Each row has a class, written as a number after it.
[-272 -578 -342   77 -170   52 -601 -171 -533 -298  225  303  306  -93
  358   68  276 -694  600  109 -551  380  105 -448   80   13 -101   83
 -273  -80    6   50 -138   66] -> 1
[-160 -713 -476 -271  -52  697 -133 -565 -201   23  486  148  514  263
  111  102 -122  331 -203  359 -292  262 -471   81 -273 -362  134  116
  501  -75 -172 -324 -310 -207] -> 7
[-111 -721 -327 -327   22  540  -44 -478 -182   99  467   76  540  265
  103   75 -203  371 -210  341 -288  273 -323  109 -143 -371  258   70
  491  -76 -114 -262 -389 -169] -> 3
[-181 -834 -378 -327  -27  519 -142 -511 -219   74  510  115  555  249
   78   68 -108  288 -160  331 -350  313 -389  128 -154 -409  270   28
  467  -67 -148 -251 -398 -195] -> 4
[ -83 -213 -410  148  353  373 -106  199  -47  -92   98  637  247   37
   47  119   51  430  160  420  205   -6  559 -414 -111 -393   39 -332
  407  362 -624 -121 -570 -154] -> 8
[ -14 -899 -249 -431 -130  375 -483 -596 -346  153  595 -151  318  132
  157  162 -167   48   -1  203 -440  346 -643   44 -239 -323  224  -18
  290 -280 -222  287 -370 -107] -> 6
[-306 -529 -535  199  296  628  -26   98  -34  -92  249  550  411 -104
  -44  113  142  412   81  380  -34  -23  227 -495 -207 -475  144  -66
  291  385 -563  -60 -649 -225] -> 8
[   1 -753 -133 -470   27  510 -276 -517 -293  154  426  -84  351  218
   82   41 -285   18   -7  198 -358  191 -569  190 -272 -336  293 -138
  230 -109 -102  129 -418  -82] -> 12
[-113 -597 -404   69  468  560 -165  175 -132  -51  255  602  350 -186
 -127   80   90  351   94  332  -59  -94  103 -503 -141 -469  358 -180
  264  457 -607  -88 -860 -297] -> 7
[ 476 -443 -264 -178  597 -122 -446   56 -458   88  390 -161 -180 -209
 -124  -21   41 -703  108 -200  -15  -45 -411 -135 -442 -157  490 -267
 -228  146 -297  -79 -651 -331] -> 10
[ -44 -294 -478  291  325  311 -171  196  -63  -41  122  656  210   28
   69  149    2  434  172  411  171  -15  531 -496  -46 -351  -63 -278
  436  369 -580  -16 -525 -167] -> 7
[ 485 -411 -297 -116  630 -156 -436   -7 -362  126  432 -208 -196 -175
 -104   60  -24 -693  214 -179  -62  -47 -298 -150 -450 -137  434 -227
 -139   96 -277   20 -651 -269] -> 0
[ -81 -670 -242  207 -231  -85 -615 -171 -600 -188  333  192  257  -45
  380   -5  185 -654  675   22 -577  354  100 -409  174   56 -160  130
 -303   11   59  312  -66   95] -> 2
[  49 -232 -445  289  321  182 -156  191  -41  -17  178  629  202   98
  102  130  -36  437  173  390  249    9  642 -488  -11 -334  -69 -299
  455  297 -636  -26 -472 -121] -> 6
[ -59 -301 -448  181  280  317 -160  132  -72  -95  155  662  206   86
   30  138   31  398  156  404  174   -9  505 -406  -95 -344  -21 -327
  458  323 -661  -41 -503 -156] -> 5
[-197 -489 -204   70 -220   33 -555 -184 -505 -288  259  334  260   57
  421   93  152 -685  591  102 -520  435  222 -427  135   33   18  -55
 -223 -102 -100   41 -170   92] -> 8
[-239 -677 -463  127  301  538 -166  101 -103  -24  325  525  364 -137
  -48  110  137  394  139  326  -89  -11  137 -509  -78 -516  237 -112
  315  363 -603   62 -768 -285] -> 2
[-208 -459 -479  109  474  611 -117  168  -65  -94  183  617  366 -175
 -110   39  124  385   86  413  -37  -73  176 -532 -213 -462  288  -57
  294  455 -492  -94 -707 -285] -> 9
[ 436 -561 -263 -114  501  -71 -450  -24 -412   76  514 -149 -147 -170
 -131   59   83 -655   75 -180  -56   36 -382 -153 -487 -151  492 -261
  -98  113 -417  -63 -620 -351] -> 3
[-297 -501 -373   15  -71  156 -544 -185 -541 -328  177  307  295  -94
  333   51  258 -755  619  100 -533  302   23 -416   49    8  -24  132
 -339   15  -55   -1 -242   51] -> 5
[ -74 -780 -346 -355   46  590  -98 -516 -215   95  484  144  557  254
   66   30 -214  273 -110  335 -314  259 -387   98 -140 -378  259  -62
  471   20 -116 -140 -601 -193] -> 5
[  22 -835 -138 -397   17  413 -357 -474 -338  170  553  -15  354  218
   81   13 -238  100  -12  189 -377  271 -570  183 -129 -355  373 -176
  330  -64 -192  152 -494 -165] -> 4
[ 614 -432 -337   52  422  -58 -551  -12 -476  -41  469 -150 -310 -339
  -57  102   99 -703  -26 -108    4   95 -447 -295 -538 -103  337 -216
  -67  -84 -131    9 -518 -298] -> 9
[-196 -606 -381  166  297  561 -119  165 -123  -57  274  571  333 -151
  -67   52  106  347   93  336   25   -8  185 -432 -169 -463  241 -241
  274  374 -632   21 -696 -262] -> 12
[ -94 -504 -468  163  372  375 -136  110  -71  -70  307  615  339 -142
  -75  101  132  359  116  392  -32    6  302 -529 -166 -459  164 -205
  339  348 -538   19 -653 -214] -> 5
[ 660 -196 -275   -2  396 -156 -429  -61 -357   23  433  -80 -310 -158
  -30   71  -49 -720   31 -123  131  113 -254 -195 -426  -75  433 -379
   49  -48 -141  -59 -442 -206] -> 6
[ 514 -512 -405 -179  601 -109 -412   12 -322  154  436 -226  -62 -185
 -102   47  -28 -657  145 -200  -71  -54 -369 -234 -395 -136  423 -142
 -158  187 -306  -65 -714 -355] -> 3
[  74 -687 -240 -418   19  353 -323 -632 -279  153  486  -91  306  233
  126   71 -312  -47  -54  214 -368  261 -501  164 -234 -306  267 -168
  361 -209 -135  189 -445  -86] -> 4
[-271 -585 -143   50 -184  176 -549 -121 -581 -260  172  287  313   35
  376    0  189 -551  612   54 -493  351   65 -350  124  -21  -33  -84
 -354   -7  -96  116 -137   95] -> 2
[-165 -518 -399  165  370  569 -145  117 -129  -50  260  602  344 -121
  -46   57   96  315  131  365  -37  -36  191 -459  -90 -473  256 -160
  325  366 -540  -12 -714 -256] -> 12
[ 563 -337 -282  -43  369  -50 -515   34 -341  -56  487  -92 -340 -257
  -32  141   77 -721  -44 -110   72  153 -361 -239 -536 -120  487 -399
   22 -114 -281  -34 -424 -334] -> 8
[-154 -446 -351 -276   -7  621   53 -579  -42   49  340  110  595  217
   86  -21 -203  300 -274  394 -175  241 -232  154 -170 -336  169    2
  580 -142  -78 -367 -401 -140] -> 0
[-223 -654 -498  239  297  450 -163  108  -85  -11  385  617  377 -140
  -59  121  185  392  161  328 -108   -4  160 -527 -144 -460  146  -59
  303  399 -552   33 -626 -301] -> 7
[-352 -392 -324   81 -197  231 -446 -166 -455 -353   97  322  314   11
  384   -6  210 -586  557  101 -448  357   83 -388   -5    6 -141   55
 -314   -8  -57   -9  -56  134] -> 1
[-238 -619 -184  239 -274   71 -588 -117 -637 -312  231  185  192  -73
  352   24  233 -634  674   -5 -535  397    6 -358   -5   88  -93  141
 -317   22   -2  309    9  167] -> 0
[ 435 -471 -290 -180  602 -130 -423   28 -367   90  486 -148 -168 -193
 -105  105   50 -685  173 -201  -91  -32 -365 -143 -445 -146  458 -191
 -190   99 -247  -46 -636 -341] -> 8
[-126 -740 -310 -294  -13  739  -43 -471 -246   30  449  187  599  221
   49  -18 -123  321 -236  385 -247  293 -348   87 -180 -407  327  -68
  547  -25 -188 -433 -429 -220] -> 3
[-108 -525 -262   92  -66  121 -623 -132 -622 -284  249  326  308  -36
  354   12  219 -668  576   56 -536  331   78 -414  202  -24   21   11
 -254  -32 -162   46 -225   45] -> 4
[  80 -684 -115 -420  -20  355 -291 -541 -296  151  460    8  294  294
  143   29 -358   65  -37  251 -328  276 -417  202 -140 -309  314 -190
  440 -100 -117  181 -512  -61] -> 0
[-186 -446 -175  192 -259  180 -548 -153 -553 -353  103  337  246   78
  373   13  149 -634  523   72 -408  398  202 -421   22   33 -126 -167
 -281  -27 -207   74  -45  156] -> 11
[-237 -740 -337 -424   10  634  -52 -556 -182   74  422    0  563  164
   53   -1  -94  272 -146  326 -307  241 -492  173 -229 -396  252   71
  404  -83  -33 -233 -427 -160] -> 2
[-213 -562 -299  197 -293  229 -509 -235 -620 -358  286  392  284  -97
  371   72  314 -604  497  163 -465  490  163 -471   41  -26  -60  -30
 -118 -205 -156  -57  -59   49] -> 6
[  12 -488 -150 -356   -4  519  -77 -513 -104  161  391  123  512  322
   84   -3 -328  321 -235  289 -216  228 -303  214   76 -366  393  -93
  571  -49 -211 -334 -522 -171] -> 7
[-131 -769 -264  178 -220  -54 -656 -114 -606 -173  339  229  309  -23
  316   40  215 -539  657    3 -634  352   -3 -462  168   60 -141  168
 -338   85   54  280  -75   57] -> 11
[-128 -703 -307 -448  -14  577  -94 -495 -216   86  462  119  567  244
   69    8 -198  290 -180  317 -262  242 -400  145 -148 -408  308    4
  468  -61 -148 -321 -468 -181] -> 10
[ 496 -510 -321  -59  597 -126 -441   32 -378  123  491 -192  -97 -186
 -131   30   91 -642   57 -194  -33  -13 -358 -177 -472 -171  462 -278
 -186  141 -412  -62 -634 -338] -> 4
[-235 -770 -133  171 -250  -13 -570  -29 -576 -218  255  161  283   22
  315   13  178 -578  794 -104 -591  348   20 -381  137   54  -81  186
 -430  174  -51  290  -84  149] -> 12
[-224 -596 -490  107  363  482 -140  110 -115  -42  349  583  366 -133
  -88   69   87  390  126  357  -53  -44  182 -461  -99 -494  234 -108
  358  309 -538  -28 -663 -266] -> 10
[ -67 -772 -135 -360  -15  529  -57 -533 -142  139  422   43  507  261
   52   49 -298  243 -143  330 -352  191 -252  185   -5 -317  260   54
  459  -64  -95 -196 -602 -185] -> 12
[ -74 -297 -510  281  276  346 -150  156  -95  -78  154  563  241  -53
   83  137   99  447  131  410  164   18  476 -462 -192 -396  -73 -223
  388  262 -588   30 -438 -137] -> 0
[ -27 -771 -335 -381  104  577 -162 -407 -254  102  490  168  570  205
   23   28 -182  316 -197  323 -258  272 -422   89 -192 -414  406   -8
  553    8 -110 -359 -459 -253] -> 9
[-218 -562 -256  221 -218   42 -576  -94 -578 -331  232  342  256  -36
  383   85  257 -579  604   50 -502  381  140 -409   50   10 -118  104
 -276  -42  -77   68   78   92] -> 4
[ -84 -422 -171  107 -155   73 -527 -156 -514 -234  277  373  282   63
  369   50   85 -693  613  100 -478  378  259 -429  212   -6  -13 -104
 -177   -2  -84   79 -229  125] -> 5
[-176 -770 -379 -358   13  589 -105 -489 -178   56  425   18  546  159
   38   38  -68  313 -122  319 -291  238 -446  120 -238 -374  287   10
  401  -85 -117 -251 -440 -190] -> 8
[ -22 -297 -434  354  219  239 -189  143  -70  -52  203  652  222  -40
   97  157  103  399  140  425  137   80  599 -486 -139 -362  -40 -332
  396  281 -559  157 -413 -179] -> 4
[-298 -368 -253  100 -147  241 -397 -169 -513 -349  159  411  315   83
  366  -56  163 -601  528  117 -406  360  144 -374   52  -33  -70   27
 -213   -6 -123 -201 -133  130] -> 9
[-130 -612 -134  223 -224 -124 -447 -189 -544 -154  266  208  248  111
  381   14   56 -680  720   60 -576  366  293 -278  165  112  -46  114
 -236   95  116  336  -71  194] -> 4
[-125 -417 -201  170 -328  107 -510 -223 -524 -312  184  386  239  102
  441   69  133 -677  533  114 -449  454  298 -428  156    2 -102 -101
 -138 -108 -144   80  -99  147] -> 12
[-260 -672 -130  114 -148   18 -498 -124 -589 -213  253  247  295   14
  341   45  150 -670  770   30 -635  352  171 -358  173   62    2  151
 -321  129   38  186 -245  100] -> 8
[ 623 -344 -370   38  532  -47 -488   45 -398   -7  476  -84 -222 -329
  -99   13   71 -709  -69 -137   76   49 -403 -287 -534 -159  403 -281
  -66   15 -268  -92 -549 -353] -> 9
[-290 -529 -504  119  408  570  -87  114  -53  -89  241  606  392 -145
  -82   98  155  397  108  383  -61  -37  162 -492 -177 -484  255 -110
  304  361 -509  -95 -682 -260] -> 4
[-286 -637 -203  109 -227  -38 -469 -147 -542 -191  284  221  277   48
  359    2  185 -632  735   13 -602  355   43 -345  118   64 -135  194
 -365  148   39  350 -112  172] -> 5
[ -69 -657 -308 -278   -4  649   15 -449 -153   39  403  168  526  298
   92   79 -205  334 -158  376 -210  271 -211   53 -285 -345  188  -47
  507  -15  -49 -324 -340 -150] -> 3
[  44 -795 -215 -349  -80  469 -321 -578 -359  140  517  -78  354  159
  142   32 -276   36  -63  199 -398  293 -582  101 -254 -382  257   -2
  310 -109 -196  178 -496 -111] -> 9
[  84 -638 -215 -360  -15  309 -281 -678 -273  189  513  -84  315  258
  185   50 -390  -71  -24  242 -393  285 -415  134 -260 -314  207  -97
  354 -250  -49  263 -375  -21] -> 9
[  20 -207 -415  279  353  275 -116  170  -75  -48  167  711  246   43
   86   95  -23  391  129  418  192  -20  604 -458  -97 -338  -12 -207
  452  368 -535  -58 -527 -182] -> 9
[-182 -783 -329 -410   66  620  -15 -461 -188  161  468  147  655  282
   23  -13 -228  327 -160  315 -264  222 -408  199 -202 -424  243  -45
  424  140 -168 -247 -499 -205] -> 5
[ 571 -382 -379  -62  662 -198 -517   36 -417  119  368 -192 -163 -202
 -116   65   14 -684  127 -232  -16  -98 -373 -205 -501 -127  350  -96
 -203  175 -270 -111 -550 -331] -> 9
[-156 -450 -401  204  329  531 -119  167  -42 -106  244  584  264 -105
  -69  122  117  396  127  385   64  -25  294 -471 -221 -410  153 -233
  332  357 -505  -53 -618 -240] -> 8
[ -75 -653  -86  170 -180  -97 -590 -104 -624 -152  272  234  253   84
  332  -65   12 -603  714  -13 -554  345  142 -301  237   89  -37   50
 -305  154   26  346 -171  153] -> 9
[-206 -552 -249  105 -191  189 -596 -111 -657 -327  289  389  315  -65
  347   28  238 -622  564   23 -519  381   40 -436  149  -46   16   82
 -219  -49 -150  -57 -110   -3] -> 10
[  -7 -197 -484  296  251  164 -179  196  -76  -42  171  709  262    4
  117  104   77  505  109  382  208   50  571 -471  -64 -348  -89 -331
  379  363 -634  112 -416 -157] -> 4
[-279 -511 -226   96 -287   92 -500 -234 -566 -330  206  337  227   82
  405   26  175 -680  550   91 -457  438  188 -353  139   -6  -28  -79
 -149 -111 -170   29 -105  145] -> 2
[-165 -669 -255 -391   24  565  -24 -567 -203   91  371  131  531  282
   53   50 -184  241 -162  385 -259  258 -217  173  -90 -340  307  -71
  482  -79 -125 -285 -563 -127] -> 6
[-238 -447 -511  120  345  622  -62  116  -50  -94  239  542  379 -181
  -50   64  162  392   48  384   20  -14  128 -437 -261 -494  252 -108
  288  390 -535  -69 -645 -257] -> 8
[-191 -475 -407  151  408  628   -8  138  -53  -79  187  625  398 -104
  -54   54   58  367   93  412   39  -68  301 -454 -171 -447  257 -175
  330  394 -518 -100 -745 -230] -> 12
[-105 -538 -124  283 -250  -92 -503 -206 -576 -262  242  227  212   11
  361  -24  183 -644  625   70 -533  410  270 -356  205   99 -104  -11
 -241  -45  -12  302 -150  199] -> 4
[ 455 -463 -297 -102  617 -141 -456   18 -366   93  458 -189 -199 -210
 -135  120   88 -697  192 -193  -85  -21 -324 -179 -502 -134  458 -213
 -180  110 -263  -37 -614 -354] -> 8
[ 603 -454 -313    8  391 -144 -516  -28 -374    8  489 -110 -284 -184
  -38   90   60 -637  -20 -100   34  129 -370 -203 -416 -155  465 -395
   34  -87 -230  -42 -535 -314] -> 4
[ 101 -682 -106 -406   29  369 -236 -616 -264  216  463   -1  328  315
  155  -28 -437   25  -23  296 -364  254 -370  192 -151 -350  326 -169
  385  -78  -83  195 -600  -84] -> 9
[-236 -394 -510  164  414  577  -34   84    2  -74  177  575  399 -107
  -45   58   46  422   65  414   32  -61  252 -509 -273 -472  131  -51
  287  418 -513  -83 -710 -206] -> 9
[  34 -653 -123 -439  -43  397 -198 -558 -200  208  451   -5  341  383
  176   12 -382  167   -8  234 -305  263 -402  183 -127 -328  257 -205
  403  -75 -105  190 -450  -79] -> 2
[  11 -760 -243 -492   72  474 -354 -573 -318  118  493  -54  264  197
   70   83 -282   10  -40  233 -400  223 -588  141 -261 -272  248 -135
  334 -207 -128  189 -424 -156] -> 11
